[  -5   31   18   38  -12  -17  -24   20   19   35  -32   47  -70  -23
  -14  -26   44  -68    8   -5  -65   36   20  -15  -16   10  -58   75
   36    7 -102   12  -31   -1  -26   38    4  -12]
Z357
[-32  -2  24 -19 -14  -4 -31  11 -21 -16 -28 -29  56  17   6 -21  18 -25
  58 -29 -13  15  44   3  46  22 -47  12 -37 -21 -68   8  -9  28  -6  10
  19  15]
Z96
[-16  -2  39  -8  -8 -16 -34   8 -17 -22  -8 -38  72  15 -27 -25  25 -14
  69 -36  -2  19  16   6  44  -9 -26  10 -40 -25 -42   2 -22  34  -9  15
  21  18]
Z948
[ 16  14  11  34 -16  -7 -41  10 -10  -9 -28 -29 -67   2 -13  -1  34   7
 -13   3 -34  21  15 -21  26  -5 -30 -15 -22  11 -34   6  29   9   3  19
   4  17]
Z282
[ 15  17  11  36 -11  -5 -34  11  -6 -21 -32 -32 -50  -3 -29  12  28  10
   1   5 -10  20  33 -26  31 -10   6 -13  -8  -8 -34  -8  12  29  -5   1
  20   9]
Z267
[-23  -4  33  -1 -12 -13 -39   7 -22 -14 -24 -36  62  10 -18 -28  28 -15
  62 -30  -7  26  20   5  38  -4 -19   7 -47 -25 -43   2 -15  24 -11  18
  24   9]
Z263
[-19   2  20 -27 -21   2 -24  12 -11 -19 -26 -20  48  19  14 -27  17 -24
  73 -45 -16  27  42   8  43  23 -53   1 -33 -15 -68  11 -10  32   5  13
  23   3]
Z47
[-14   4  21 -19 -13  -4 -40  22 -16  -7 -16 -30  51  14 -20 -21  26  -6
  59 -37 -15  18  22  17  42 -11 -32   9 -37 -18 -31   2 -13  29  -2  15
   5  18]
Z2
[  8  28   3  39  -5 -11 -35  15  -8 -19 -26 -22 -70   3 -29  14  30  14
   2  11 -17  28  21 -22  30 -15   0 -16  -8  -2 -46  -3  20  28   4  13
  15   8]
Z357
[  4  20  -3  30 -12  -7 -52  19 -15  -2 -37 -14 -80   0 -31  11  33   5
 -14   4 -38  27  21 -22  17 -12 -19 -16 -16  13 -26  10  31  16  12  20
  -3   5]
Z263
[  -1   38   15   37  -25  -18  -23   18   26   17  -30   42  -60  -24
   -6  -28   44  -74   15  -12  -56   36   18  -22  -17   15  -61   68
   30    3 -100    2  -29  -12  -27   39   13  -13]
Z282
[-24  -9  27  -8 -17  -8 -41   5 -22 -11 -30 -38  50  15 -10 -21  18 -25
  63 -39 -21  11  45  -3  42  11 -40  17 -34 -22 -67  20 -19  43   3  16
  21  14]
Z263
[  3  16   3  33 -14 -11 -43  12 -17  -6 -41 -28 -74  -1 -29   4  32   5
 -18   7 -35  28  24 -24  29  -7 -27 -13 -22   5 -32   8  35  19   2  20
  13  11]
Z263
[ 14  60  30  40 -23 -19 -29  25  35   2 -20  42 -30  -2 -39 -30  52 -58
  26 -11 -46  28   7 -13 -17 -17 -44  54  24 -11 -89  -8 -56  14 -22  46
   8 -19]
Z2
[ 25  17   3  20 -23 -13 -33  19 -17 -11 -39 -14 -82   0 -16  -2  36   4
 -18  13 -32  29  19 -18  24  -6 -33 -16 -16  13 -47   8  43   8   0  22
   1  20]
Z888
[ -23   54   19   35  -29  -18  -39   15   33   13  -49   25  -54  -33
  -40  -44   46  -84   29   -4  -34   46   39  -15  -31   15  -49   82
   20    6 -104  -10  -45   -3  -39   27    2   -5]
Z716
[  9  16  12  45  -4  -8 -40  11  -9 -16 -36 -31 -50   0 -29  18  26  15
  -7  17 -15  18  24 -35  24 -12   2 -16 -19  -5 -29  -4  21  20  -1  -6
  22   8]
Z263
[ -5 -14  31 -11  -8 -14 -21  14 -24 -19 -15 -20  68  17  -2 -29  22  -9
  56 -34  -4  16  21  17  39 -12 -19   0 -37 -23 -29   0 -14  20 -10  11
  20  18]
Z888
[ -1  23   0  36  -2  -9 -43  23  -9 -11 -32 -34 -56  -1 -23  23  26  18
  -3  10 -14  20  30 -19  34 -13  10 -17  -6   5 -31 -10  20  21   4   5
  13   9]
Z96
[  2  -2  43  -6 -10   6 -20  17  -9 -30 -16 -37  61  31   6 -28  14   3
  56 -11  -6   7  32  12  40   5 -47  -3 -40  -2 -51   0  -8  17   2   9
   6  11]
Z888
[  -4   63   28   32  -34  -21  -31   17   33   15  -50   21  -59  -24
  -40  -38   42  -80   31   -8  -39   45   51  -14  -21   14  -51   85
   29    6 -105  -14  -53    0  -44   36    5   -1]
Z357
[-26   6  23  -9 -12 -10 -41  10 -25 -24 -21 -43  52   9 -27 -26  27 -20
  66 -38  -4  23  19   6  47  -5 -19  16 -42 -24 -54  10  -7  40  -1  20
  26  12]
Z716
[ 20   9  10  43 -13 -16 -36  16 -14 -25 -35 -22 -62   2 -17  10  33  11
   7   0 -19  29  25 -22  33 -20   6 -27 -10  -5 -43  -3  23  22   4   5
  19  12]
Z888
[ 18  16  13  46  -4 -19 -35  17  -7 -22 -22 -30 -55   1 -29  12  28  16
   2   4 -13  15  22 -23  27 -18   7 -20 -10   0 -25  -3  16  24   3   2
  14  11]
Z948
[-26  -5  27 -12 -20  -3 -28   6 -21 -16 -27 -28  50  12  -3 -19  12 -36
  67 -46 -25  12  48  -5  52  24 -53  23 -26 -25 -84  23 -19  46   1  17
  31  12]
Z263
[ -10   51   31   34  -36  -18  -31    8   30    5  -46   24  -42  -33
  -36  -38   50  -86   29   -9  -33   51   37  -21  -22   18  -37   79
   23   -5 -111  -16  -50   -5  -48   39   12   -9]
Z267
[ 23  31  -8  27 -16 -13 -45  22  -3  -7 -35 -20 -67  -5 -11   8  39   8
   9   6 -20  34  27  -8  16 -25  11 -18 -18  10 -43  -2  23  10  12  16
  -5  10]
Z888
[ 17  62  20  28 -19 -17 -21  28  37  -6 -27  50 -52  -6 -29 -29  52 -62
  23 -11 -42  42  21  -8 -20 -10 -50  57  28  -1 -80 -16 -42   2 -15  37
   7 -24]
Z754
[ 27  28 -10  29 -14 -11 -46  21  -3  -8 -22  -8 -79  -8  -4  15  38   8
   8  -6 -31  29   8 -15   9 -11   6 -22 -14  15 -43   3  24   5  24  16
 -10   8]
Z282
[  5  34 -10  19 -11 -11 -49  28 -11  -5 -27 -18 -61  -8 -19  21  38  16
   5   7 -25  28  16  -9  16 -14   5 -22 -23   9 -38  -3  25  16  13  15
 -13   7]
Z96
[-20  -6  32 -24 -15   8 -34  14 -17 -25 -15 -36  55  21  -7 -27  16  -1
  70 -21  -5  18  23   5  34   8 -41   0 -35  -9 -57   3  -7  26   5   8
  14   7]
Z47
[ 19  67  22  24 -22 -18 -22  28  31   2 -21  50 -49  -2 -33 -26  52 -53
  26  -6 -48  36  10 -13 -23 -15 -51  63  25  -3 -92  -6 -46   9 -18  43
   4 -20]
Z357
[ 26  64  21  31 -26 -20 -20  29  36   5 -38  49 -59  -6 -36 -33  48 -68
  15  -6 -47  46  27 -11 -25 -13 -64  64  24   3 -80 -13 -47   0 -25  45
   5 -19]
Z888
[  1  20   0  29 -15 -14 -45  24 -16 -16 -36 -23 -77  -1 -21 -10  36   5
  -7   6 -34  21  26  -9  22  -5 -22 -13 -18  16 -39   9  37  15   7  17
  -5  14]
Z716
[ -1  32  15  34 -20 -15 -25  25  27  27 -29  45 -72 -24  -6 -32  46 -71
  12 -11 -55  35  30 -16 -15   4 -58  70  32   6 -96  10 -27  -9 -27  27
   3  -8]
Z948
[ 23  26  -4  23  -7 -10 -46  20  -3 -10 -29 -18 -70  -8 -14  10  39   8
  11   6 -22  28  23  -6  12 -11  11 -19 -17  12 -50   0  27  15  21  11
 -13  12]
Z754
[-13  49   5  31 -31 -12 -19  30  33  30 -32  33 -76 -20 -23 -37  41 -69
  13  -2 -55  40  33  -6 -18   3 -62  72  38   5 -94 -11 -35  -9 -37  38
   0  -9]
Z2
[  0   6  49 -14  -8   7 -20  10  -9 -23 -15 -32  62  28  -1 -29  15   0
  57 -10  -4   7  25   9  36  14 -48   6 -44 -12 -56   3 -11  25  -6   3
   8  14]
Z357
[ -14   56   16   34  -36  -17  -24   15   37   15  -39   28  -57  -27
  -38  -39   41  -81   28  -11  -32   40   43  -14  -24   13  -41   75
   31   -1 -105  -15  -55   -5  -42   37    5    0]
Z2
[ -8  -3  40 -11 -13   4 -22  13  -9 -35  -4 -28  57  22   5 -27  19  -2
  67 -24   0   8  25   7  42  11 -42  -4 -39  -8 -58   8  -7  18   4   3
   4  14]
Z948
[ 31  33  -8  24 -13  -8 -48  20  -3  -7 -18 -19 -75  -9  -8  14  44  19
   5   4 -34  28  -2 -13  10 -24   4 -20 -26  11 -42   4  36   3  24  20
 -12   9]
Z282
[  -3   36   16   31  -29  -14  -25   18   26   17  -30   29  -61  -17
  -11  -33   44  -68   11   -4  -57   34   20  -20  -11   10  -68   74
   32    4 -102    0  -28   -9  -32   39   14   -8]
Z282
[-16   0  27 -11 -11 -14 -32  14 -19 -22 -18 -33  67  16 -23 -21  26 -17
  69 -36  -8  18  28  14  42  -4 -20  12 -29 -21 -37  -3 -18  31  -4  20
  20   7]
Z754
[  -4   53   13   27  -31  -17  -21   24   28   18  -33   33  -76  -20
  -19  -36   45  -64   16    5  -50   39   32  -13  -20    8  -60   77
   30    7 -107   -1  -28   -8  -36   39    0   -7]
Z357
[  9   7  44  -7  -9   1 -37  16 -18 -29 -18 -35  61  20  -7 -23  27  -2
  54  -9  -8   8  20   2  39  -5 -45   3 -52 -10 -60   8  -7  29   5  15
   9  16]
Z888
[ -9  40  -1  31 -24 -10 -20  27  29  27 -28  48 -78 -22  -5 -29  45 -61
   6  -4 -55  34  23 -16 -17   9 -58  67  37   5 -95   5 -30 -15 -24  32
   5  -9]
Z2
[  1  23  -4  31 -17  -8 -34  19  -4 -29 -31 -28 -64   5 -23  10  27  13
  11   4 -11  34  33 -21  35 -10   1 -27  -7   0 -41  -9  24  27   2  11
  22  -1]
Z47
[ 10  29   0  32 -13 -10 -38  21   0 -16 -25 -27 -55   5 -30  13  24  17
   3   9 -17  20  22 -21  30 -18   2 -22  -7 -10 -34 -10  18  27  -3   2
  13  17]
Z2
[ 31  33 -13  25 -10  -7 -42  20  -3   0 -30 -16 -75 -10 -11  13  39  11
   2   9 -26  32  18 -10  10 -22   2 -15 -25  18 -40   7  25   6  24  19
 -14   9]
Z888
[-21 -15  30 -11  -8  -3 -30   5 -18 -14 -28 -20  55  17   3 -21  13 -33
  67 -41 -16  14  44   6  46  27 -42   3 -20 -18 -71  11  -8  37   5   8
  21  12]
Z754
[-12  11  42 -12 -11   5 -39  15 -11 -24 -22 -44  59  24 -11 -31  21  -7
  63 -19 -12  18  30   3  36   5 -51   9 -42  -5 -56   0 -17  30   1  17
  20   7]
Z47
[ -28   47   20   36  -39  -26  -33   12   30    9  -48   23  -52  -27
  -42  -40   42  -86   28   -4  -35   47   46  -22  -28   12  -44   81
   30   -4 -105  -16  -50   -5  -49   37   12  -10]
Z263
[ -5  21   0  30 -16  -8 -48  16 -18   1 -33 -26 -70  -4 -25   8  42   8
 -12  14 -35  29  18 -24  27  -6 -29  -7 -25  14 -39   8  27   4   2  23
  -3  15]
Z96
[ -13   45   21   32  -36  -19  -26   17   31   12  -45   36  -48  -26
  -29  -43   50  -85   30   -8  -40   50   45  -16  -22   17  -44   76
   33   -6 -114  -16  -54   -2  -50   36   13   -9]
Z267
[ 12  17  -6  20 -19   3 -41  19 -10  -6 -35 -18 -86   3 -20   2  44  11
 -15  11 -31  40  21 -18  28  -9 -28 -16 -23   9 -35   5  43   8   1  20
  -5   6]
Z267
[-35   4  20  -8 -13 -13 -47  21 -26 -11 -23 -33  48   5 -28 -10  31 -13
  61 -38 -10  28  28  12  46  -7 -22   9 -37 -17 -33  -3 -13  29  -7  23
   9   9]
Z96
[ 18  11   6  26 -12 -10 -36  22 -19  -4 -34 -18 -75   6 -24   1  29   8
 -17   9 -42  23  21 -16  27 -12 -39 -11  -7  16 -41  10  32  17   7  26
   4  18]
Z888
[  -1   48   32   34  -33  -27  -34   16   24   12  -57   24  -45  -26
  -33  -42   47  -85   24   -3  -41   49   42  -15  -22    7  -58   76
   23    0 -105  -16  -46   -2  -44   36   16   -2]
Z888
[ 22  67  24  27 -22 -15 -25  26  33   8 -30  50 -55  -5 -32 -28  56 -60
  21  -7 -46  41  17 -13 -22 -10 -55  63  15  -3 -90  -3 -44   9 -21  40
   2 -20]
Z357
[ 22  18   9  26 -19 -15 -42  17 -18 -11 -40 -17 -67   9 -20  -1  35   4
 -10   8 -40  25  17 -21  23 -11 -38 -16 -11  14 -42  10  34  11   9  28
   3  12]
Z888
[ -13   34    8   29  -22  -12  -20   17   32   16  -31   38  -64  -18
   -8  -34   39  -73   17   -2  -45   41   33  -13  -13   16  -51   67
   42    4 -108   -1  -27   -8  -30   32    8  -10]
Z754
[ 25  33 -14  19  -5 -11 -36  23  -8  -1 -23 -10 -80  -7 -18  18  38  17
   7   3 -28  29  14  -6  11 -21   9 -15 -22   8 -39   6  28  17  22  17
 -13   6]
Z357
[  4  59  16  25 -23 -14 -22  23  38   4 -31  40 -56  -9 -31 -32  49 -63
  16  -9 -47  46  22 -16 -20  -9 -61  68  27   0 -83  -8 -45   6 -24  43
  18 -28]
Z47
[-21  -5  28  -7 -15  -6 -16   7  -8 -19 -18 -35  51  14  11 -23   8 -30
  71 -48 -12  11  53   7  50  26 -41  16 -22 -15 -70  14 -20  32   0   8
  22  13]
Z948
[-30   3  24  -5 -15 -13 -46  16 -22 -17 -22 -39  58  12 -30 -18  24 -15
  70 -37 -13  25  31   9  41  -8 -20  11 -39 -20 -39   2 -17  33  -4  26
  14   5]
Z263
[ 25  33  15  45  -7 -10 -41  17  -7 -12 -34 -40 -66   2 -31  12  32  17
   3  13 -18  25  26 -16  30 -18   8 -17 -18   3 -41  -5  20  29   2  12
  10  10]
Z357
[  -7   48   27   34  -36  -25  -29   21   28   10  -54   21  -53  -23
  -38  -43   44  -82   21    1  -40   44   50  -12  -24    9  -60   84
   32    6 -105  -17  -46   -4  -47   42   11   -7]
Z888
[  0  -4  37 -12 -18 -10 -28   5 -22 -14 -34 -34  51  15   5 -29  17 -32
  55 -38 -23  12  45   6  49  12 -49  16 -31 -15 -73  16 -15  36  -1  20
  26  24]
Z888
[ 21  31 -15  27 -15 -11 -37  22  -5 -12 -22 -16 -83 -15  -2  16  35   9
  13 -11 -25  34  16  -5  15 -13  16 -23 -14  15 -38  -7  29  -1  22  14
  -7   7]
Z282
[  -1   44   29   37  -34  -26  -28   17   26   13  -53   27  -49  -23
  -31  -45   47  -83   25   -8  -41   46   48  -11  -23    9  -52   72
   24    2 -107  -13  -50   -1  -43   39   12    0]
Z888
[  -3   53   25   38  -26  -24  -34   18   30    8  -50   30  -51  -25
  -36  -41   51  -85   30   -4  -36   45   49  -14  -28   16  -44   74
   23    6 -103  -17  -50   -6  -35   34    8   -4]
Z754
[ -13   49   26   29  -40  -16  -33   13   28    6  -46   22  -44  -27
  -33  -41   47  -86   28   -4  -34   46   42  -20  -23   18  -44   81
   29   -2 -111  -15  -48   -3  -48   38   11  -10]
Z267
[  4  39  18  37 -22 -18 -28  27  27  20 -38  37 -71 -23 -17 -31  47 -69
  11  -1 -56  35  30 -11 -21  14 -55  67  37  14 -95  -2 -25  -8 -26  36
  -1 -14]
Z754
[-24  38   6  35 -24 -14 -21  28  32  25 -39  39 -69 -21 -10 -38  37 -74
  14  -5 -60  37  38  -8 -15  16 -69  76  45   9 -99   0 -27  -4 -33  26
   6 -17]
Z716
[ -7   1  35 -13 -28  -4 -25   3 -13 -29 -17 -38  59  20   7 -30  20 -24
  73 -46 -11  14  30   5  46  19 -42   2 -40 -23 -76   8 -12  31  -1  20
  22  15]
Z282
[-36  -1  21 -14 -19  -9 -23  12 -16 -21 -30 -27  49  11   6 -35   8 -37
  75 -47 -18  12  57  15  42  28 -42  17 -19 -15 -73   9 -16  33  -2   6
  20  15]
Z716
[ 25  33   9  37  -7  -8 -35  18  -5 -22 -26 -19 -64  11 -30  14  32  21
   1  13 -15  20  19 -25  25 -20  -1 -19 -12  -1 -37  -3  18  26   5   7
  11   7]
Z357
[   0   43   31   34  -34  -25  -28   21   25    8  -55   31  -52  -26
  -34  -41   45  -85   23   -8  -35   47   45  -11  -21   13  -54   71
   26    3 -102  -15  -45    1  -45   36   10   -4]
Z888
